[ 129  -94   68  129 -257  -36  283  -28   97 -488 -291  141  182  -26
 -123  -55  -32  -50  261  -87 -257 -395   36  -57  310  -81   -9  -64
  -90   85  333   20  -36 -221  245  -45 -200  216  -56 -398  144]
q243
[-136 -294  348 -388 -230   50  116  154 -189  -20  -74   38  -16  450
  -49 -294   57 -127  224   10 -205  481   28  226  366  -46 -458 -211
  235  128 -171  192  264    4  142  -76  -99  404 -191  -60 -110]
q150
[ 120    8 -267  237  -50  -31 -347 -424 -214 -181  202   37  165 -149
 -124  -59  -11  -35  -14  104 -193 -250  106 -160 -136  -23  171 -257
   34  120  269  127   95  325  136  560 -134  175 -135  588  120]
q932
[ 153 -147 -185   16 -288 -113  105   20   99  -78  138  258  133 -452
 -266 -137 -207 -126  206 -142 -606 -302  -33 -253 -499 -187   92   61
 -291 -139   80  351  105  107 -145  344 -671  187  111  255 -171]
q150
[ 139 -115 -176  187 -121   37  206 -140  297 -173   11 -136  322 -481
   56  -10 -242 -280  115   19 -215 -592   45   63 -163  -55  540 -210
  -38  -50  119  144  -87  107 -203  196 -348   54  333   91 -187]
q243
[ -57   77   62 -115  -94 -127  -21   37  312  179    1  -48 -201   95
  103   81 -140 -293  122  372 -129 -194 -367  100  150 -131 -309  278
 -379 -138  -75  190 -135   83 -109 -194 -287 -104   98 -387  -89]
q580
[-341  114   10    6  -18  121 -148 -209   24 -479  181  -74  302  -37
   65 -203 -252  101   76  -44 -120 -150 -330  -74  233   42 -274 -218
  127  391  113  190  -59  -81  148  156  308  -43  119  216   92]
q502
[-194  260  -22 -296 -157 -101   14  257 -102   35   17 -334  169  432
  332  -89  183  273  -91  -78 -297  154  113 -281    7  -63  114    4
  362   85  168   56  166    8  -93  400  309 -132 -278  256 -437]
q580
[-233  529  108   33  338  148 -372 -650  249  333 -282   12  -82 -203
   84   75  -16 -405 -251  423  142  167   56   23   73  233 -212  334
 -407 -217   94  174 -161 -423  204 -206  -65 -548  127 -322 -147]
q502
[-354  476  171  -72    0  225 -441  -32   59   39 -520   34 -124   58
 -126   17 -224 -312 -226  171  223  437 -156  117  289  281 -284  -74
   86    5  151 -284  -39 -469  347 -517  511 -102  117 -405 -193]
q932
[ 289  111  -44  106  -29   22 -406   53   -3  -47  -13 -161  167  203
  226  424  -11 -131  312  360  -68 -429 -289   25  267 -234   95 -315
  127   59  151  -98  130  209  238  441 -112 -113 -268 -152  -94]
q993
[ 105  117 -526  375   21   98  -13 -300   41 -181  -45   37  331 -394
 -122   66  -35  217  211  -90 -131 -519  228   39 -521   56  253 -206
  -26  152  323  -75  -18  317 -141  160 -221  193   89  210 -355]
q580
[-113  120   62 -107  197  -37   63  318  -60  -32   60  -65  126  267
  179  -68  233  260 -284 -229  -67  -81  -92 -244 -325  -57  242  305
   21 -189   32   46  112 -191 -145  155  261 -261  -79   74  -96]
q848
[ 231 -114  105  -71 -138 -534 -396  350 -259  265  -43 -118  -78  470
   79   62  187  178   49   27 -229  301   22  -68  284  -85    1  -25
  142  100  189    2  188   79  114  360  -80  304 -411  517  206]
q993
[  44 -234   62 -464 -270   -7  360  270  -79 -179   67   33   21  131
 -109 -341  -39 -106  363 -263 -711   66 -194 -133 -140 -194 -346 -156
   18 -211  157  171  284  -74  -19  428 -117  166 -167   98  -30]
q848
[  21 -182   49  -31 -372  101  190 -124   65 -308  218  -13  -91 -256
  -86 -281  -28  354 -107  117 -250 -174  415 -322   69 -127  -20  -61
  136  192  -73  287   28  215 -100 -110 -398  287  -79  308 -101]
q150
[ 148  132   -3 -246  163 -225  280  621  -38   33 -157 -366 -159  516
  476  -31   10  211 -191  294   57 -248 -460   50   73  -16   16  463
   93  -61 -210  174   69    9 -245  218  203 -138 -165  -24 -102]
q150
[ -68  625 -251  253  443   11 -210 -429 -374  -14   81 -146   80  164
  233  183  106  256   25  110   95 -190 -257  -99 -201  236  -17   -8
  -88  132  356 -111  -14   19   97  635  205 -189  -72  212 -231]
q307
[ -31 -179  178  189 -101 -337  434  264   31 -111   -9 -151  200  185
  188 -101  160  203  226  151  115  323 -203 -219  -36 -268 -122  456
  -46  141  152  456  -31  -77 -312 -146  310  160  -41  306  278]
q993
[  34   31   37  -27 -114 -176 -423 -195    7  392  -46 -114   33 -231
  -63  -89  -49 -240 -472  146   45  125  226  -30  277  168  104   53
  -81 -267  201  101 -116    6  208 -396   16 -213  -98  -51  177]
q150
[ -98  -13  116 -156   13 -131 -323  326 -221   74    0  -61  -91  403
  167  -13  -46 -186 -140   22 -250   12 -533   39  514 -171 -136   49
  162  -29  192   66  158  -38  272  292  373  -33 -410  -83  280]
q307
[-141  389   88  -44  230  128  517 -252  189  -68  -43  -70 -100 -148
 -106 -481 -121  268 -212  105  183  -97 -110  -63  266   73 -325  126
 -127 -308  152  189  -84 -315  288 -188  341 -169   32 -143 -301]
q932
[-102   63   82 -221  -87 -279  165  372  -15 -255  -82 -230   32  458
  285 -159   69  -22 -395   96    9  -82 -243 -224  420 -199   28  329
  -22   97  -92  446   33 -162  170  361  432 -236 -367  227  318]
q993
[ 285 -313  277  232  110   46  374  237    0 -188 -277 -214  125  -10
  165 -184   83  295  142   78  131 -489  109  -16  300   94  -74  122
  -45   28   63  189  -91   90  -34 -514  -67    6  304 -453  390]
q243
[ -46  -54  125 -225 -269  176 -182   77   16   97  121    9   72  163
   16  -11   23 -136   92 -230 -431   56 -142  -72 -309 -111   38 -141
   43   38  266  -41  110 -125   -7  -96   78 -339   55 -264 -499]
q150
[ 229 -149  -88 -110 -100 -131   -6  224   92   47  211 -367  101  -39
  400  107 -104  213 -154  307  262 -437  202 -163  336 -225  650  154
  108    5 -206  231  -23  488 -140  167 -435   -7 -193  297 -195]
q307
[-127  -33  303   66  -99  290   47  131  180 -242 -143  257  443  -81
 -273  109   50 -432   91 -221 -359   25  -52  139 -296 -211  214 -336
 -109 -245  337 -183    5 -372  -85  -62  216 -378  110 -352   42]
q580
[ -21  277 -246 -156 -105  -55 -591   15  -89  181  173 -251   34  301
  288   26 -177  -32  -12   98 -170  167 -129  -68   97  148   63  -11
  263  129  209  -80   77  -43  113  154   40  -41  -46  192 -429]
q243
[ -74  240  -95  128  -96   66 -193 -435  -88  147  148   34 -337 -110
  -82   81  -30 -140    6  -25  367  185 -235   88   57   79 -339  -24
 -129  -46   70  -75  -53 -153  292 -228  445  -64   29 -232   50]
q243
[ -62 -142 -185  -68 -140   -8 -498  199  -21  299  206 -135  -59  166
  149  102  -25  -14 -232  -15  -71  214  333   56  534  -72  278 -398
  392  327 -267  -49  141  319  154  267 -143  286 -209  287 -199]
q993
[ 109  -58 -143  -93 -334  114  135 -133  109 -182  316   23 -333 -165
 -214 -132 -269  183  191 -147  110 -226   42 -138  205 -154  -84  -91
 -121   52 -185   10   25  370   44 -126 -149  175   -4  151  -23]
q580
[-219  -18    5  -15  208  291 -104   33   26 -289   77 -384  264  329
  507   73  171 -150 -219   23   41 -338  -74  210  167 -224  358  -73
  414  412 -169  147   50   66 -207  -57  261 -152 -150  -52 -263]
q848
[  -2  192 -137   71  -93   48 -586 -207   29  218  -66   85   41  -52
   25  235 -105 -198   35   62  -98  103   35  -25  107  204   -6 -145
  -34  125  158 -140    0  262  238   73 -263  -56  127   82 -240]
q993
[ -53  -46  264 -229 -225  -96  180   66   97 -199 -232   19    0   29
 -168 -261 -124 -314 -141  351 -221  156  -45   52  133    6 -309   76
    9 -148 -100  357  -39 -389   88  101  -66  -92 -171   47  360]
q477
[ 146  -53   61 -163 -534 -349  431  216  177  152  203   39 -447 -174
 -330 -220 -190  172  483  -34 -217  110 -193 -240 -466 -303 -463  226
 -288 -188   32  260  -68 -193  -89 -118  -24  124   62  -20  -26]
q502
[  23   -7 -109  250   13  175  137   11  207  -74 -266  376  181 -326
 -208   83   16   -9  148  106 -129  -95  283    9   39  -17  -82  -88
 -169 -127   13    0   31 -114   99   39 -534  162   22 -258 -109]
q580
[-219 -245  291  -70 -190 -111  444  -39  203   59 -116    2  -36 -175
  -10   -4  108  248  289  -25 -122  148  246 -115  -50 -299  -35    3
 -175  232   -9  457  -21  103 -190  272 -289  214 -104  292 -169]
q932
[  -4   69  404 -133  137   48  671  401  -86  -96 -413  208  -96  102
 -315 -366  -44  480  165  130 -389   35 -120   83 -146  110 -643 -198
  154  -53  -24  -36  171 -308   71  210  -15  107    8  -69 -253]
q150
[-147  185 -359  -34  243  401  103 -258   38 -305   90  163  163 -185
  142  -23   39  -57 -147 -272   80 -523 -210   49 -245   51    6  285
 -290 -329    8  -51    6 -151 -117 -230  -47 -333  125 -580 -151]
q307
[ -88  -17 -118 -109 -239   75  203 -268  174 -131 -198 -107  165  -28
   22  -11 -167 -389   28  -52 -218 -155 -303   42  272   35  145  -66
   39  -15  123  150  140   65  104  126  -49  231 -140 -154 -337]
q932
[ 240  -94  -20  -45 -226  -91 -264   25 -125   36  -52 -172  119   28
  233  -31 -164 -101 -184  332  596  187  309    3  899  353   25   -1
  185  -38 -145 -101  -93  269  343 -670 -149  162   49  -60  258]
q932
[ -32  -77   37 -102 -201 -108   60 -150   46  191  -16 -112 -310   55
    2 -133  -92  102  114  166  192  381  -62   25  136   59 -232   43
   43  248  -42  232   24  101  149   28   27  270   -6  342 -284]
q993
[ -13 -243  -26 -151 -130  -86 -478   74 -142  -21   86   94  144  197
  -86    0  -98 -245   65 -101 -434  112 -237   81  253 -149   14 -234
  364  195   37  -31  251  178   96  485 -126  229 -291  218   55]
q848
[-181   42  159   24 -167  155  471   55  -13  -48   90  126 -143 -249
  107  192  234   78 -153 -274 -161  284  141 -213 -202 -201  121  105
 -296 -136   93  142  -54 -285 -252  145   58 -147 -133  -30   55]
q993
[ -22   59 -369  188  -55  420  144  -85  192 -452  -58  255  -60 -353
 -247    5 -119  -75  246 -223 -290 -450 -138  -64 -177 -192 -207  -48
 -133  -18  -27  102  111   37  -23   41 -205  286   12 -309   -3]
q932
[  12  -88  409 -278  -15    3  550  434    7  -50 -208 -148  -75  221
  -49 -370  -10  338  103  -17 -283  100 -131  155  350  -31 -484 -222
   93   29   55  122   92   60   13  195  310  -36   30  -37   42]
q307
[   6  -33 -140   24   96  306 -249 -375   -5 -136   61  -35   80  111
  -17   91  161  242  459 -127 -388 -472  -24  -80    0 -216 -232 -424
  124  438  340 -183  187  191  153  252   36  -69 -114 -415 -402]
q307
[  48  254 -242 -134 -125   38 -442  -70  121   25   11  103 -198  210
 -228  185 -134   12  185 -123 -331 -142 -185 -147 -170 -121 -159  -95
 -110  163  169 -214  114   52  187  277   94 -222 -202  -38 -215]
q932
[ -64 -102  -12  -83 -100  193 -216   27  -28  -72  -35   32  114  -95
 -250 -211 -213  -68  283 -155 -467 -161   53  160 -104  -57 -189 -628
  -60  221  401  -59   42   85  242   73    9  102  133  -53 -249]
q848
[ -29 -196  -24  -24 -129  -77 -201   -2  -77   25   33 -181  -27   77
  129 -136  -41   59 -157  -30  -73 -120   61 -102  513  -49  206 -175
  299  249  -64  130  199  231  115  321   79  170 -140  268  102]
q307
[-186  415   -5 -134   99  179  -73  -66  -14 -172  122   88 -177  139
 -113   56  -75  319  239  -10 -348  -73 -477 -319 -524  -25 -313  186
 -293 -103   61   80  131 -172 -180  622  -99  -52   28  -96 -262]
q477
[ 117  125 -111  -39 -515 -398 -291  236 -120  232   93 -245 -431  187
 -159 -222 -227   66 -134  304   27  132  -80  -83  225   38 -325  -90
  146  139    2   18  -42  162  212 -279  152  256  -97  285  -63]
q580
[  76 -140 -140  -36 -136  -87  -52 -170 -134   33  123  212  163 -188
 -113 -219  -52 -345 -236 -156  -29 -124  166  109  -11  124  242 -221
 -121 -416  283  -24  -46  -34  364  294   76 -282  -32  133  372]
q848
[  37  457   81 -168 -114  -49  593  369   29 -299  -78   70 -211  265
   21 -142  -29  -11  270  -90   93 -177 -214   39 -346 -128 -323  214
 -367 -462   56 -157 -123 -406 -111 -288  270 -375  166 -241   64]
q993
[   4  277 -337  111  -56  187   49 -139 -220 -102  -49  111 -159 -152
 -142   -2  -58  -86   87 -185 -118  -41  120  102  -98  186 -141 -430
    5  -60  211 -209   62 -199  418  222  210  264 -164    5   -9]
q502
[  99 -209  -30 -123 -403 -269 -171  240 -172  411 -111 -207 -179  221
   74  130 -130  -85  205  144 -276  413 -228 -148   26   44  -95  102
  192  326  -98  177  143  310 -209  214 -352  312  -67  154 -289]
q932
[ -62  -49 -316  139  -52   73 -484 -457   40  -84  160  -66   96  -71
  -47   31   83   90 -162   14    2 -329  -84  -81 -199   -2  139   39
  141  179  -21  168  114  218  -35  202 -112   34 -125  139 -177]
q580
[  45 -316   14   46 -183 -263   14 -201 -116  254  -19 -266  -52 -223
  -55 -243  -55 -165 -241   56  160  400   37  128  231  208  -80 -219
  247  234  -29  220  -25   65   42  -58  412  160   59  478  287]
q932
[ -70 -110 -211    6   55  163   38   71  168 -166 -126 -400  221  203
  362  -57   68   53   12   -5  -11 -613  -27  -50  237 -122  310   48
  150   58   29  155   65  398 -224  -28  -94   18   -7 -179 -187]
q243
[  86  144  -44 -201  144  116  284  352  -50 -287 -205    3  149  184
   79    3   61 -108  170  -66  -38 -305 -157   37  -46 -179   52 -142
 -147 -259  -97  -60  213  -77  -24  512   31 -107  -65  -84  -99]
q580
[ -71  -62  104 -214 -250  120  441   59  176  203 -172 -323 -288  124
  169 -250   87   69   -8   99  -35  163   70   70  474  -34 -478   -2
   11   61 -127  237   89  116  -78 -520   41   21  -43 -242 -317]
q307
[-139   32 -144  123  -17  102 -404 -141   76  -34 -135  -20    0  134
   48  137   25   99  -23 -247 -358 -231  -19 -167  325  -98   73    1
   71  467   36  -69  241  154  -85  -31  -10  113 -136 -144 -175]
q580
[ 104 -108  185  -26 -117  -54  187  410  -20 -212   83  -56   48 -135
   40 -261  -55  -14 -312  180  -65    4   88  155  338  -10  -90 -177
   38 -113  -51  233 -121  -29  158  -50   41  173   15  235  332]
q502
[   2 -185  -69    1   96 -144  154  160  -47   46   93 -327   94  112
  185 -144  -99  207    0 -134  145 -283 -282  142 -107   22   78  173
   48  235  -24  195  -63  463 -215 -269  353   92  191  129  -24]
q993
[ -84  191 -191 -209   47  110 -355  130 -184  244   73   83  -61  342
   14  324 -149 -219  363 -145 -188   77 -491   18 -346  -30  -83 -115
  -25 -155    1 -373  293   18  -25  257  -13  -13 -106  -98 -400]
q243
[-251  451  -60  -75  310  139  614   43  247    3 -283  121 -274   62
  256 -162   55  494  359  -24  120 -283  -31   -9   26  -25 -449  393
 -232 -297   68  103   69 -314  134   10   63  -40  -28 -352 -341]
q307
[-158  199  -11  114    0 -150  467   86 -218 -329   74  -11  368  -43
   -2 -292 -112  236 -552  -85  443   32  289  -57  172  207  433  111
   59 -255  136  -31 -209 -281   74 -129  572 -231 -127  337  508]
q307
[ 127   71 -199  -65 -188 -178 -519  -24 -198  163  184 -130   27  175
  -72  154   55   15 -146  106  -34  164  234 -118  -44  -64  169  -22
   88    7 -134  -31  181  229  -87    5 -199  258 -399  355  -17]
q477
[  16   71 -179  -59   18  -93 -347   88  -84   63   59   84    2  282
  -62   69 -113 -229  315 -241  121 -114 -675    0 -297  -90 -100  203
 -258 -206  164  -47  132 -124  119   10  183 -257  -15  -54   20]
q307
[ 108  -72   51 -233   17  -74 -110  143 -194 -232  -33  322  331  187
  -44  -47  -67 -229 -260   -7  -51 -133  204   38   82  -32  385   59
 -160 -382  -20 -201   75 -145  -14  352 -160 -524 -195  138  488]
q580
[ -68 -328  224 -380 -441  -58  483   13  -85   64   91 -138 -287   13
 -174 -399   -6  102  129 -309 -303  252  -47   -2 -173   88 -339 -233
  105  -65  -90  232  163  107  -84  231  145  215  100  281   20]
q243
[-121  421 -163  243  229   14 -671   11 -487  121  219  110  141  180
 -173  152 -137 -175   74 -298 -154  -62 -503  -56 -738  187   25 -286
 -179  -67  371 -328   78 -127   97  198  483 -309  175  225   72]
q150
[ -70 -134  -15  182 -297 -195 -241  -32   56  186   44   73   61  -29
  -82  152  -15   67  -36  -58 -165  197   61 -365  105  -87  307  124
  -39   37  294   65   -4  -45   42  124  -85   36 -245  114  160]
q502
[ -72  230  473  100  215  219  231  265  -29 -376 -149  355 -127  104
  -54 -286  107  172  -97  188 -220 -136 -170   18  -30    8 -573  121
  -94 -319  124   37   18 -641  217 -240  186 -174  135 -316  286]
q932
[ 108  331  -95  320   22 -203 -173 -327    8  315 -121 -236    5  166
  119  149  163  422   77  285  215  -68  232 -274 -208  217  130  128
 -118 -105  385  -51  -80   30  -70   86   26 -384  -66  231   14]
q932
[ 283 -321  -63 -521 -604  -63  260  515  128  -41  -55 -352 -135  368
  -23 -153  -13  -70  163  -58 -403 -116 -230   91  318 -233 -259 -190
  187  -21 -261   84  293  487 -230 -128 -192  376 -199 -320 -330]
q150
[ 225  -65  -78   23   25  148  -56  172 -141   31 -216 -128  221  -28
  151   82 -136  -19   75   76  -35 -159   31  194  147  122   -7 -239
  255  206   37 -213  -19  271 -105  -79   62 -321  144 -228  -27]
q932
[-203  554  128  -19  427  383 -233   84    1  -15  -64  -84  118   22
  157  384  105  -22 -434  221  391  249  -56   -5 -171   63  244   19
   43 -167 -286    3   44  -88   51  352  232 -311 -116  217 -271]
q993
[ -93 -289  -86   63 -112 -111 -102 -482    5 -148  393 -134  138 -430
 -312 -123 -166   30  -96 -282 -320 -247 -207 -220  -65 -202  178 -193
   68  454  124  311  -41  324  -62  411  282  192  -68  277  155]
q477
